Each row has a name. Each question is about the rows just above it. Places in a row count from 0.

[ 16 -20  -2  46  16  -7 -13  22   6   1  -7  86   0   0   0   2  40  18
 -76  37   6  11 -17] -> rege
[-26   2  -2  33  29   0 -28  13   1   1   5  46   2 -27  18 -25  32  28
 -64  19  15  25  11] -> dil
[ -9  -9  -2  52   0  12   0 -28 -27   1 -19 -27   2 -27 -27 -25  54 -24
  38  10  59  20 -25] -> fim
[  6   2   1   2  10   6 -22   4  -4   1  -7  86 -92   6 -17   2  25  18
 -89  28 -12   6 -16] -> Pefom
Places of [0] in row rege: -> 12 13 14
At which places does Pefom hold [-16]? -> 22
Places of [-27] in row fim: -> 8 11 13 14
Places of [46] in row rege: -> 3

[  1 -12 -69  -6  11  51   5 -12  36   4 -18 -29 -46  37  19 -28 -12 -36]  nebe
[ 18  -2 -10  -6  21 -27 -24  -7  55 -21 -22   3 -17 -12  19 -40  24  12]  liko
[-17  -2  -9  -6  21  15  -7  -7  55 -21 -15   3 -17 -17  19 -21  24  12]  Sizot
[-15   3 -15   2  21 -25   2  13 -61  22   2 -10  16  21 -12  40 -72 -17]  zudap
Every place of [-18] in nebe: -> 10
Places of [-72] in row zudap: -> 16
At which places does nebe hold [-12]? -> 1 7 16
Places of [-21] in row Sizot: -> 9 15
At which places does zudap hold [-15]? -> 0 2
Every place of [-9] in Sizot: -> 2

[-46  -6  13 -66  -6 -78 -38   3 -54  47 -81  -6 -48  10] : dafa
[ -5  13  -4 -81  66 -84 -58 -82  24  85 -81  41 -81   2] : nem
[-46  84  13 -66  -6 -78 -38   3 -54 -87 -83  22   6 -38] : zasos
[-46  84  13 -66  -6 -78 -38   3 -54 -87 -83  22 -73 -38] : Ref
[-46  84  13 -66  48 -78 -38   3 -54  47 -81 -50 -48  10] : Bepa
Every place of [-6] in dafa: -> 1 4 11
At which places does nem hold [-5]? -> 0

[  3   8  45  -3   2 -13  83 -31 -11  -6  10 -36   8   6   1 -23 -22   5
  90 -85   5   1   7   5 -23  12  20  24  48  29] -> fida
[ 14   3  21   0  -7  49  54 -11  -8   5 -11  -6 -17 -11  13  21   1 -25
  -5   6  10  -1   2   5  -5 -15 -30 -31  24  16] -> pomo
[-10  -2  39   1  27   2  73 -31  -3 -18  16 -40   2   7 -40 -47 -29   3
  90 -61 -17  -5 -18  14  -5   3  12  18  27   2] -> Ruz
[-36  19   5  -1   0  -6 -60   9   7  21   5 -21 -60   2 -16 -45 -25  -6
 -44  39  15  22  -5  -6  13  18  25  14 -52 -53] -> gupa
[-27 -14 -31  17  36  -6 -66  -7  16 -16  43  11  18  15 -37 -39   1  20
 -57  43 -23  -9 -31  41  40   5  30  31 -51 -46] -> mepub
[-30  10  -3   3   9 -35 -50 -10  11   6  35 -12  29   8 -17 -52 -17  27
 -39   1   4  13  -8  23   7  25  51  45 -35 -36] -> Dit
Every place of [-11] in pomo: -> 7 10 13
Places of [-7] in row pomo: -> 4
Every place of [-6] in gupa: -> 5 17 23

[  5   3   4 -19  -7  12   4   3  -3  27   3 -11   5  -1  -9   4  15  -9
  -5 -13   3  22   8   4  -5  -9   3  22  -1  -3   2  13   7  23  -6   2
  -7   4  -8] -> fal
[ 17  -4  -1   9  18  -2 -10   1   6 -11 -38   4  -6   7  -3  10  48  11
  -9  28   5 -20  -2  31  -1  22 -11 -17  19  12   6  -4  -4   3 -16  -6
   8   9 -10] -> lepop
[  2   7  -7 -24   9 -12  -8   0  -4  27  19  26  -1   4  -6   8  17  11
 -25  13   1  -1 -12  24  10  12   8 -14   9   0 -11 -31  -7  -7  17   4
  -6  -4  11] -> muf
[-12   4  -6  19   9   7 -12 -13   8 -11  17 -16   7  -4   7   8  49  10
  -9  11  -7   2   1  -6  12  -5  22  25 -23 -13 -12   2  -1  17   2   4
   6  -7  19] -> Defan
[-21 -11   0  19   0   1 -40  19  -2  -6   9  -5  -1   8   2 -12  92 -14
  -3 -12  -4   5  -6   6  25  13   7 -20   7  -6 -13  -3 -10 -20  -4 -13
   7   5   2] -> tave
[ 12   1  -8  24   2  -8 -11   4 -12   1   4  -4   4  -7  11   8   5  27
  16  19  -9   5  -3   8 -19 -25  -2  34 -11  -4  -5  -5  12 -26  13 -12
  -5   4  13] -> geb
[ 10  13   2   4   7  -9  -5  -6 -10  11 -14  -5  -2   4  -4   9  61 -22
 -16   4  -1 -26 -26  -1   4 -22   6 -24 -19  -4   3  -1   5  52  10  -6
  -1  -2  14] -> gez
[  4   5  -8  14 -12  -1 -22  -4  -8   5  17  22  -3 -19  -4  10  -1   6
  -6   7  15  -8  -4 -15 -11  -3   0 -26   9   2   2  -8  -4  -5   8  -8
  -5   4  -9] -> rivu
[ -9  -1   3  -3  -7   4  21  -6 -20  15  26 -11   4  -4   1  -6  15   6
 -12   4  -4  10  15 -15  37  15  -4  -5  21  -4   0   6  12 -25   2   3
  -5  17   6] -> fadol
[  7  -3  -6  16  13 -11  10  -2  -5 -13 -25  43 -22 -11   6   5   2   9
   3  -7 -24  13 -16  -1   7  16 -18  15  17  12  20   1  12  45   4   0
  -5  10 -13] -> Fasi
At which places does fadol hold [12]? -> 32
At which places does rivu hold [-8]? -> 2 8 21 31 35
Every place of [-9] in fal: -> 14 17 25
Places of [8] in row Defan: -> 8 15
Every place of [-1] in gez: -> 20 23 31 36
At which places does fal hold [4]? -> 2 6 15 23 37
Every place of [-20] in tave: -> 27 33

[ 17 -10 -10 -19   9 -10 -36   9] -> vib
[-12   7 -12  -2  17  18  41  12] -> Zaf
[ 25   9  23 -15  19  -1   7 -37] -> Pedu
[-12   7   8  16  17  18  41  12] -> zuvol
[ 27 -20   8  18 -51  10  31  -7] -> nuz
[ 17  -4  -7  -3   9 -27 -36 -36] -> lur
[ 81  -3 -28  19  30 -33  81  81] -> fole
[  6   8  24  -6  -2 -57  44   7] -> lidi
[ -7  12  -3  -3   1  -7  22 -63] -> noneg
[ 27 -20   8  18 -15 -24 -53 -36] -> Gop
[ 6 -3 27  0 13 41 15 -8] -> dizo
Places of [-10] in row vib: -> 1 2 5
Every place of [27] in Gop: -> 0
Places of [-2] in row Zaf: -> 3
Every place of [-15] in Pedu: -> 3
Every place of [81] in fole: -> 0 6 7

[-52  16 -18  22] -> pove
[ 49 -29 -17  17] -> nago
[ -4 -11 -73 -62] -> Bapuv
[-70  16 -29  -2] -> gat
[ 31 -35   8 -42] -> fus
[ 51 -33  14 -15] -> Feti
[ 51 -33 -32   4] -> zuzi
[-62  -5   3  -5] -> zufe
Every place of [-4] in Bapuv: -> 0
At which places does zufe hold [-5]? -> 1 3

[ 13  21 -30 -28  57  44  35 -59] -> Noz
[ -8  -8   6   6   6  -8 -51  -8] -> zepib
[-45 -68  50 -16 -44 -70 -54 -12] -> Virov
[ -9  -9 -39  -9  -9 -39  24 -39] -> lipo
[ 15 -71  15  15  15  -8 -71   2] -> Doret
[-56  17   4  39 -22 -21 -62  40] -> raluz
[ 65  64  29 -60 -61 -42 -68  13] -> fafub
[ 46 -25   5  14 -43 -40 -14 -36] -> Naba
[ 45  69 -48  44 -36   9  -6  71] -> dusa
[ 70 -66  -9 -62  -9  -1 -68  32] -> galo
[-10 -11 -48  69 -30 -23  29  18] -> zon
At which places does lipo hold [-9]? -> 0 1 3 4
Places of [15] in row Doret: -> 0 2 3 4
Places of [-39] in row lipo: -> 2 5 7
Every place of [-8] in zepib: -> 0 1 5 7

[ 35  15  -5 -52  14 -59 -12  22   2  42  18   6   4 -27  -4  -1  -3 -60
 -12   9] = met
[  8  11   5 -59   1 -35  21   2  12  39 -38  12 -22 -13  -9  34 -40 -17
 -15 -25] = Dedep
[  6 -61   2 -28  45 -85 -26   7 -13  -5  25 -12 -13  36   5 -35   0 -28
   3  -9] = Roda
[ 19  24  39 -19  10  23  22  11 -46  40  -3 -28 -39  -9 -16 -13  58   1
  29 -26] = kulu
[ 49  18 -19 -37  14  -3  -1   7   8  20  16   1 -18 -21   6  22 -13 -62
 -48 -45] = nutor
[-23  -8 -23 -32  14 -46  18  65   4  55 -25 -12  13 -19  31 -30  -2   0
   1  10] = mased
[-42  -6 -19 -18  28 -35  16  31   2  48 -21 -27  -7  -5  48 -57  -4 -18
   2  10] = mavo
[-62 -29 -35 -45 -29 -62  -3  48   7  46 -17 -19  19 -14  19 -28   8  13
 -62   1] = zelem
[ -6  13  16  -8  53 -57 -33   1  13  14  40 -19 -12  33   2  13 -40 -18
 -57 -14] = Rov
[ 22 -43  37   9   6 -44   1 -27 -21  29   2  15 -39   1  -1  37  10  29
   1   8] = fep
[ 22 -43 -53   9   6 -44   9 -27 -21  29   2 -34 -39  24  -1  37  19  29
   1   8] = zegi
Every place of [-62] in zelem: -> 0 5 18
Every place of [13] in Rov: -> 1 8 15
Every place of [1] in fep: -> 6 13 18

[ 38 -62 -56 -14 -15 -30  17 -56  43 -30  58  20  20 -38  34  42]  foga
[ 45 -54   1 -16  11 -38  23 -74  47 -40  63  37   2 -37  18  45]  vonoz
[ 47 -71  60 -11  43 -28  18 -38  35 -18  51   9  28 -43  47  40]  donon
[ 48 -55  -3 -16  10 -43  27 -55  47 -44  67  48  18 -33  12  47]  Biz
[ 41  61 -18 -14  54 -18  26 -26  61 -10  34  41  19 -69  61  40]  zos
[ 44 -55   1 -16  12 -36  22 -72 -36 -38  62  34   5 -38  20  45]  Rud
[ 50  73  -8 -14  11 -47  30 -77  45 -49  73  59  -7 -29   6  47]  sorid
[ 38 -79 -17 -12  51 -37  23 -29  32 -13  42   4  23 -57  55  40]  tomu
Every place of [-14] in sorid: -> 3
Every place of [-38] in Rud: -> 9 13
Places of [-29] in row sorid: -> 13
At which places does donon hold [47]? -> 0 14
At which places does Biz hold [-55]? -> 1 7
Places of [17] in row foga: -> 6
At which places does zos hold [61]? -> 1 8 14

[ 69  61  -9 -13  18  32  53  62 -67] = Goti
[-47  20  62 -37  27   5   3 -18 -88] = zogog
[ 62  20  62 -37  16   5   3  62 -88] = ruma
[-47  20  15  62  16  16   4  62  62] = sol
Every place of [62] in zogog: -> 2
Every place of [15] in sol: -> 2
Every place of [62] in ruma: -> 0 2 7
Every place of [16] in sol: -> 4 5

[-45  59 -46   0   4   3 -29  -9 -12 -15  -1  26  -6 -29  26  -2 -38  -6
 -16  -4 -36 -19 -16]  vedu
[-29   9 -30  -6  -4 -23 -16  11  -1 -21   1  23  -4 -37  21 -24 -13   3
   6   3  27  11  -6]  mok
[-39  21 -31 -12   0   5 -22  17   2 -40   7  26 -10 -37  21 -28 -31  10
 -10  17  35   5  -3]  Mit
[-35  64 -49  -9  -9  29 -10 -27  -9 -41   3  37  -9 -35  17  -1 -43  -9
 -24 -23 -35 -25 -35]  Dudad
[-37  45 -53   0   1   5 -11  -6  -9 -46   8  16 -17 -28  24 -12 -28   2
 -24   3  37 -19 -14]  gipo
[-40  20 -57  10  -7   9 -20 -17 -30 -15   0  20 -10 -26  16   3 -40 -14
  -8 -40  18 -37  -4]  figo
Places of [-35] in row Dudad: -> 0 13 20 22
At which places does Mit hold [21]? -> 1 14

[  1  -4 -12 -18  -4  -5] : pabe
[-3 -1  0 -2 -1 -1] : ruba
[-1 -7 -5 -7 -1 -1] : tida
[-25 -25 -25 -23  -4 -25] : fol
[-19 -19 -19  14 -25  14] : reral
[  0  -1  -2  -4 -24   1] : Kifum
[  4  -2 -24 -28  -2  -2] : sebo
[  4  32 -24  75  37 -14] : kipo
Every place of [-1] in tida: -> 0 4 5
Places of [-25] in row fol: -> 0 1 2 5
Places of [-1] in row ruba: -> 1 4 5
Every place of [-19] in reral: -> 0 1 2
Places of [14] in row reral: -> 3 5

[  0   1   7  -7  -5   5  -5   4   0  -6  -8   5  15 -15  -6   4  -3   7
   4] = buneb
[-11  -3  -8  -6  -6  -3  -8   4   7  -2 -54  -6   3  -6 -15  -7  -8   2
   3] = Deno
[  3   0   4  -2   0   0 -13   3  11  -6   5   8  -6  -9  -1  11  -6  -2
  -6] = Nizef
[ -2   2   6 -26  -8   4   5  -1 -10  -1 -15  -3  19  -7   2  -4   4   0
  19] = vake
[10 10  9 -7  2 -4  1  8  6 13 34 -8  4  7  4  0  0 -3  4] = sado
[  2   0   4   3   0  -1 -13   4  10  -5   3   8  -6  -9   0  11  -6  -3
  -6] = dida
[ 19  -9  -4  17   5  18  18  18   9   2  74  -4 -12   8   2   5   5  18
  -4] = baval
[  3   0   0  -1   1  -5 -10   1  11  -1   6   5 -19   4   5   8  -3  -3
 -19] = mamoz
[ 5  1 -1  5 -1 -8  1 -4  1  6  0 -5  6 16  9 -2  1  1  6] = vano
[ -6   8   3   6  -5  -5   3   3   6   7 -30  -5   8  -1  -7  -5   2  -5
   8] = bofo
Every place of [4] in buneb: -> 7 15 18
Places of [1] in row vano: -> 1 6 8 16 17
At which places does vano hold [6]? -> 9 12 18
At which places does baval hold [18]? -> 5 6 7 17
Every place of [-6] in Deno: -> 3 4 11 13
Places of [-4] in row baval: -> 2 11 18

[  7  67  67  43  67  16 -26  10 -44  18 -22  16]  lutug
[ 56 -35 -25 -12 -25  79 -61 -36 -24  25   2 -36]  dabab
[ 33  -3 -12  26 -12  57 -45 -31 -31  15  28 -43]  Forok
[ 19  11  -3  -4  -9  -4 -12  16 -44 -25  36  -1]  lovol
[-14  63  44  81 -20  -9  55  -1 -26  36 -37  20]  Guso
At which places does Forok hold [-45]? -> 6
Places of [-25] in row lovol: -> 9
At which places does lutug hold [16]? -> 5 11
Places of [56] in row dabab: -> 0
Every place of [10] in lutug: -> 7
At which places does dabab hold [-25]? -> 2 4

[-57  -7 -57 -76 -39 -39] = lilad
[ 21 -90   4  -6  32  50] = nifu
[-84 -14 -14 -79 -36 -30] = fufuz
[  5   5   5  -1   5 -13] = Sofu
[  9   5 -13  20  -9   7] = kuro
[ 16 -62  17   1  21  35] = puz
[-77 -10 -10 -78 -36 -31] = nopa
[-63 -63 -38 -63  21  41] = sev
[ 17 -66  19  -6  18  35] = rakob
Places of [-63] in row sev: -> 0 1 3
At which places does Sofu hold [5]? -> 0 1 2 4
At which places does lilad hold [-39]? -> 4 5

[ 17  -1  14  14  19  27   9  44 -22  37  14  10  14] = zoren
[  3   0  14 -23   7  27   5 -22 -22  37 -34  -3 -22] = mupof
[ 17 -16  14  15   2  27   5  51 -28  15   2   6  67] = tuf
Places of [2] in row tuf: -> 4 10
Every place of [14] in zoren: -> 2 3 10 12
Places of [-22] in row mupof: -> 7 8 12

